Below is a small trained network, with its code and all its weights. Each question gives an input and a class and asks what happens when units are switched off, that is, made to give their printed mean instead of their output.

import numpy as np


def w(rows, s, z=0):
    codes = np.array(rows[::2]) - 128.0
    scale = np.full(codes.shape[1], s)
    scale[-1] = z or s
    return codes * scale


def norm(h):
    return h / np.sqrt((h * h).mean(-1, keepdims=True) + 1e-5)


def f(y):
    return y / 2 * (1 + np.tanh(0.7978845608 * (y + 0.044715 * y**3)))


def log_softmax(a):
    a = a - a.max(-1, keepdims=True)
    return a - np.log(np.exp(a).sum(-1, keepdims=True))


def net(x, mask):
    res = np.array(x, float).reshape(1, 8) / 4 @ E
    u = 0
    for l in range(2):
        y = f(norm(res) @ A[l][:, :-1].T + A[l][:, -1])
        res = res + np.where(mask[u : u + 12], y, B[l][:, -1]) @ B[l][:, :-1]
        u += 12
    return log_softmax(norm(res)[-1] @ U[:, :-1].T + U[:, -1])


A, B = {}, {}
E = w([
[134,156,158,32,205,119,130,118],'x0',
[177,96,152,186,104,38,64,105],'x1',
[106,141,126,139,137,75,61,188],'x2',
[101,254,131,136,100,83,187,108],'x3',
[179,113,111,165,206,86,150,142],'x4',
[161,165,82,51,182,194,62,127],'x5',
[89,160,220,205,179,100,121,86],'x6',
[82,103,238,120,136,116,114,199],'x7',
],0.0029)
A[0] = w([
[47,135,156,112,122,122,114,196,121],'0.n0',
[162,80,87,165,145,135,206,66,161],'0.n1',
[180,165,142,167,109,3,86,64,86],'0.n2',
[80,75,172,107,230,134,105,138,9],'0.n3',
[118,119,97,140,119,160,39,167,81],'0.n4',
[109,98,169,58,109,81,58,134,56],'0.n5',
[69,68,115,53,125,211,146,133,64],'0.n6',
[158,88,72,93,204,165,200,201,22],'0.n7',
[192,34,145,107,231,103,101,164,69],'0.n8',
[129,142,121,130,180,123,112,149,19],'0.n9',
[82,214,151,99,152,168,32,162,21],'0.n10',
[103,198,183,96,198,149,185,124,105],'0.n11',
],0.005,0.0015)
B[0] = w([
[162,140,126,167,146,200,194,167,190],'0.n0',
[92,141,112,125,135,131,240,95,217],'0.n1',
[49,44,149,97,158,169,132,131,250],'0.n2',
[188,123,105,139,103,122,88,64,177],'0.n3',
[84,145,159,57,115,139,190,66,159],'0.n4',
[124,136,121,152,146,145,141,61,158],'0.n5',
[55,30,127,99,177,197,80,160,233],'0.n6',
[80,139,127,171,157,113,110,83,221],'0.n7',
[159,167,88,180,204,97,40,169,251],'0.n8',
[106,149,128,92,100,110,91,75,114],'0.n9',
[139,81,121,139,66,58,193,2,193],'0.n10',
[95,212,161,41,161,153,150,77,236],'0.n11',
],0.0039,0.0019)
A[1] = w([
[121,143,65,182,63,142,155,131,176],'1.n0',
[61,129,202,185,167,111,74,68,33],'1.n1',
[164,100,202,227,107,92,169,222,5],'1.n2',
[153,145,36,93,154,171,152,168,121],'1.n3',
[105,139,229,210,131,117,153,76,143],'1.n4',
[182,72,97,74,76,234,97,94,174],'1.n5',
[180,118,114,94,211,142,3,200,129],'1.n6',
[176,84,93,93,194,136,20,157,54],'1.n7',
[78,60,116,144,81,133,98,212,153],'1.n8',
[155,42,89,159,55,3,68,157,133],'1.n9',
[135,68,68,44,87,161,94,159,106],'1.n10',
[105,218,185,74,126,103,133,119,60],'1.n11',
],0.0055,0.0018)
B[1] = w([
[218,126,102,86,165,111,119,148,176],'1.n0',
[163,79,137,137,90,133,60,152,193],'1.n1',
[115,89,121,178,14,76,120,172,191],'1.n2',
[147,62,140,166,122,101,78,103,202],'1.n3',
[115,74,107,113,152,129,18,115,227],'1.n4',
[165,95,160,14,114,129,59,186,236],'1.n5',
[195,170,172,130,109,75,3,50,253],'1.n6',
[205,160,199,116,187,88,59,166,227],'1.n7',
[86,184,159,186,180,152,174,141,202],'1.n8',
[20,163,155,84,136,151,164,31,219],'1.n9',
[140,119,157,88,124,209,63,72,202],'1.n10',
[133,176,125,98,173,122,120,83,184],'1.n11',
],0.0052,0.003)
U = w([
[100,219,111,92,160,93,215,70,139],'0',
[107,158,156,173,94,146,182,250,103],'1',
[177,141,181,89,167,112,11,110,153],'2',
[164,143,141,137,133,107,142,189,3],'3',
[192,99,57,197,178,94,147,136,114],'4',
[224,93,69,119,59,113,147,148,122],'5',
[63,62,156,219,72,65,105,120,134],'6',
[87,73,134,69,144,214,137,131,137],'7',
],0.013,0.015)

Each question gives the input, the list of numbers given to net, and the class t.
The units are the neurons (one row each of A and B). Each row of codes is followed by its name. A weight is (code - 128) times the scale printed after its matrix; where a second scale follows, it is the last column's (A, B and U).
mask holds one flag per neuron, layer by layer. A switched-off neuron (its flag False) gives its mean, the last column of its row in B, instead of its output. The means were averaged over made-up inputs and are rounded, as every weight is.
A unit's drop is (log p(t) with every unit on - log p(t) with that unit switched off) / (log p(t) with every unit on - log p(t) with every unit switched off).
The circuit of an input: a set's keep is (log p(t) with only the set's units on - log p(t) with every unit switched off) / (log p(t) with every unit on - log p(t) with every unit switched off). Starting from the 12 units with the biggest drops (on a tie, the unit counted first), units are removed one at a time, each time the one whose removal leaves the highest keep (on an exact tie, the one counted first), for as long as the keep stays at least 0.8.
circuit, biggest first: the units of the circuit, biggest drop first
most important unit: the unit with the biggest drop
top k neurons: the k neurons with the biggest drops, biggest first
top k neurons in layer l: the k neurons of layer l with the biggest drops, biggest first
input [2,4,2,-4,-8,-2,-6,3], class 7: circuit, biggest first : 1.n9, 1.n8
input [-1,-7,8,7,4,-5,-7,-8], class 4: circuit, biggest first : 1.n3, 1.n5
input [-2,8,-6,2,-4,-1,-4,0], class 7: most important unit : 0.n2
input [3,-1,3,-3,0,-6,-2,6], class 6: circuit, biggest first : 1.n2, 1.n5
input [1,-3,4,5,5,-1,-2,-7], class 4: top 2 neurons : 1.n9, 1.n3
input [4,3,3,3,-3,-1,-6,-3], class 7: circuit, biggest first : 0.n8, 1.n6
input [-8,4,-2,-5,-1,6,7,8], class 6: circuit, biggest first : 1.n2, 0.n11
input [5,0,0,-1,6,-6,-2,-1], class 4: top 2 neurons in layer 1 : 1.n5, 1.n10
input [4,-7,7,8,-6,7,-1,-3], class 0: circuit, biggest first : 0.n10, 1.n4
input [1,1,-8,-2,1,-1,2,-5], class 4: top 4 neurons : 1.n9, 0.n1, 0.n11, 0.n4
input [2,1,-2,5,-5,7,-5,-7], class 5: top 2 neurons in layer 0 : 0.n8, 0.n2
input [-7,-2,-2,5,-5,3,1,3], class 1: circuit, biggest first : 1.n6, 1.n9, 1.n10
input [-7,-7,1,4,-3,-1,4,-6], class 4: circuit, biggest first : 1.n9, 1.n0, 1.n10
input [-7,8,-5,1,-6,3,0,-5], class 7: circuit, biggest first : 1.n6, 0.n2, 1.n7, 1.n2
input [0,4,8,4,-4,8,4,-3], class 6: circuit, biggest first : 0.n10, 1.n7, 1.n5
input [3,3,5,-3,3,-8,-3,2], class 6: circuit, biggest first : 1.n2
input [-6,-1,-3,-1,-2,6,0,5], class 7: top 3 neurons in layer 0 : 0.n4, 0.n8, 0.n10
input [6,1,8,5,-2,6,8,-4], class 0: top 2 neurons in layer 0 : 0.n10, 0.n11
input [7,-2,6,7,5,-6,-4,5], class 0: top 2 neurons : 0.n11, 1.n11
input [-7,7,1,6,6,5,-7,3], class 0: top 2 neurons in layer 0 : 0.n6, 0.n8
input [1,4,4,5,2,-5,-3,5], class 6: circuit, biggest first : 1.n2
input [1,-6,3,1,8,-5,5,-5], class 0: top 2 neurons : 0.n11, 0.n1
input [4,2,-1,2,-5,-6,4,-5], class 6: top 3 neurons : 0.n2, 1.n5, 1.n7
